Here is a tiny trained network, its code and every weight. The questions are about switching its units off for an input and a class, where a switched-off unit gives its printed mean instead of its output.

import numpy as np


def w(rows, s, z=0):
    codes = np.array(rows[::2]) - 128.0
    scale = np.full(codes.shape[1], s)
    scale[-1] = z or s
    return codes * scale


def f(y):
    return y / 2 * (1 + np.tanh(0.7978845608 * (y + 0.044715 * y**3)))


def log_softmax(a):
    a = a - a.max(-1, keepdims=True)
    return a - np.log(np.exp(a).sum(-1, keepdims=True))


def net(x, mask):
    res = np.array(x, float).reshape(1, 6) / 4 @ E
    y = f(res @ A[0][:, :-1].T + A[0][:, -1])
    res = res + np.where(mask, y, B[0][:, -1]) @ B[0][:, :-1]
    return log_softmax(res[-1] @ U[:, :-1].T + U[:, -1])


A, B = {}, {}
E = w([
[123,125,130,130,130,136],'x0',
[116,83,79,114,57,126],'x1',
[113,194,116,217,76,155],'x2',
[131,204,94,73,144,144],'x3',
[180,114,56,130,178,106],'x4',
[12,116,133,118,175,79],'x5',
],0.011)
A[0] = w([
[73,186,58,240,116,107,4],'neuron 1',
[123,47,151,21,175,140,23],'neuron 2',
[71,65,26,112,33,116,68],'neuron 3',
[15,156,112,167,201,35,29],'neuron 4',
[202,131,190,140,140,134,144],'neuron 5',
[65,215,56,54,144,134,101],'neuron 6',
[96,149,249,82,46,90,89],'neuron 7',
[147,103,23,188,207,98,26],'neuron 8',
[116,21,166,239,144,60,113],'neuron 9',
[125,167,198,189,235,94,62],'neuron 10',
],0.012,0.0043)
B[0] = w([
[156,67,251,170,153,82,203],'neuron 1',
[159,124,225,210,128,98,226],'neuron 2',
[101,181,68,107,151,25,214],'neuron 3',
[247,155,43,173,99,133,254],'neuron 4',
[152,155,63,115,105,81,197],'neuron 5',
[116,141,178,26,103,196,227],'neuron 6',
[119,95,82,177,216,192,213],'neuron 7',
[63,89,113,191,178,219,199],'neuron 8',
[127,160,171,13,93,206,216],'neuron 9',
[38,128,91,84,110,28,207],'neuron 10',
],0.017,0.0099)
U = w([
[188,83,244,186,118,47,98],'0',
[255,101,70,159,44,102,143],'1',
[141,109,177,60,66,145,108],'2',
[77,114,98,124,121,3,83],'3',
[98,33,95,194,165,168,74],'4',
[163,103,138,136,106,90,255],'5',
],0.0087,0.0097)

Each question gives the input, the list of numbers given to net, and the class t.
The units are the neurons (one row each of A and B). Each row of codes is followed by its name. A weight is (code - 128) times the scale printed after its matrix; where a second scale follows, it is the last column's (A, B and U).
mask holds one flag per neuron, in row order. A switched-off neuron (its flag False) gives its mean, the last column of its row in B, instead of its output. The means were averaged over made-up inputs and are rounded, as every weight is.
A unit's drop is (log p(t) with every unit on - log p(t) with that unit switched off) / (log p(t) with every unit on - log p(t) with every unit switched off).
The circuit of an input: a set's keep is (log p(t) with only the set's units on - log p(t) with every unit switched off) / (log p(t) with every unit on - log p(t) with every unit switched off). Starting from all 10 units, units are removed one at a time, each time the one whose removal leaves the highest keep (on an exact tie, the one counted first), for as long as the keep stays at least 0.8.
units of the circuit, in order: the units of the circuit, biggest drop first
unit that matters most: the unit with the biggest drop
k most important neurons: the k neurons with the biggest drops, biggest first
drop when u is switched off: that unit's drop, to one decimal
input [-2,3,-4,8,-4,3], class 2: unit that matters most : neuron 6
input [6,4,1,2,-6,0], class 4: 2 most important neurons : [neuron 7; neuron 10]
input [0,3,-3,-2,6,6], class 1: 2 most important neurons : [neuron 4; neuron 7]
input [1,6,-5,-4,-8,-4], class 4: 2 most important neurons : [neuron 7; neuron 4]
input [4,-6,8,6,-7,-7], class 0: 3 most important neurons : [neuron 1; neuron 4; neuron 9]
input [-5,5,-7,8,0,-7], class 2: 3 most important neurons : [neuron 4; neuron 6; neuron 1]
input [3,1,6,6,0,7], class 1: 3 most important neurons : [neuron 4; neuron 2; neuron 9]
input [1,-5,-3,5,6,3], class 4: 4 most important neurons : [neuron 8; neuron 9; neuron 3; neuron 5]
input [-8,-2,7,-8,-7,-6], class 2: 3 most important neurons : [neuron 9; neuron 4; neuron 2]
input [-3,-5,-1,-6,-1,1], class 2: 2 most important neurons : [neuron 9; neuron 3]
input [0,-4,-2,-3,-8,8], class 1: 2 most important neurons : [neuron 4; neuron 8]
input [-1,6,3,-5,-2,0], class 3: 2 most important neurons : [neuron 3; neuron 6]
input [-6,2,-1,-1,-7,-4], class 4: drop when neuron 7 is switched off : 0.5
input [-7,-5,-2,2,-8,1], class 4: units of the circuit, in order : [neuron 7]
input [-5,-7,-6,6,8,-6], class 4: drop when neuron 3 is switched off : 0.2
input [-4,-5,1,-6,-8,-8], class 1: drop when neuron 8 is switched off : 1.4
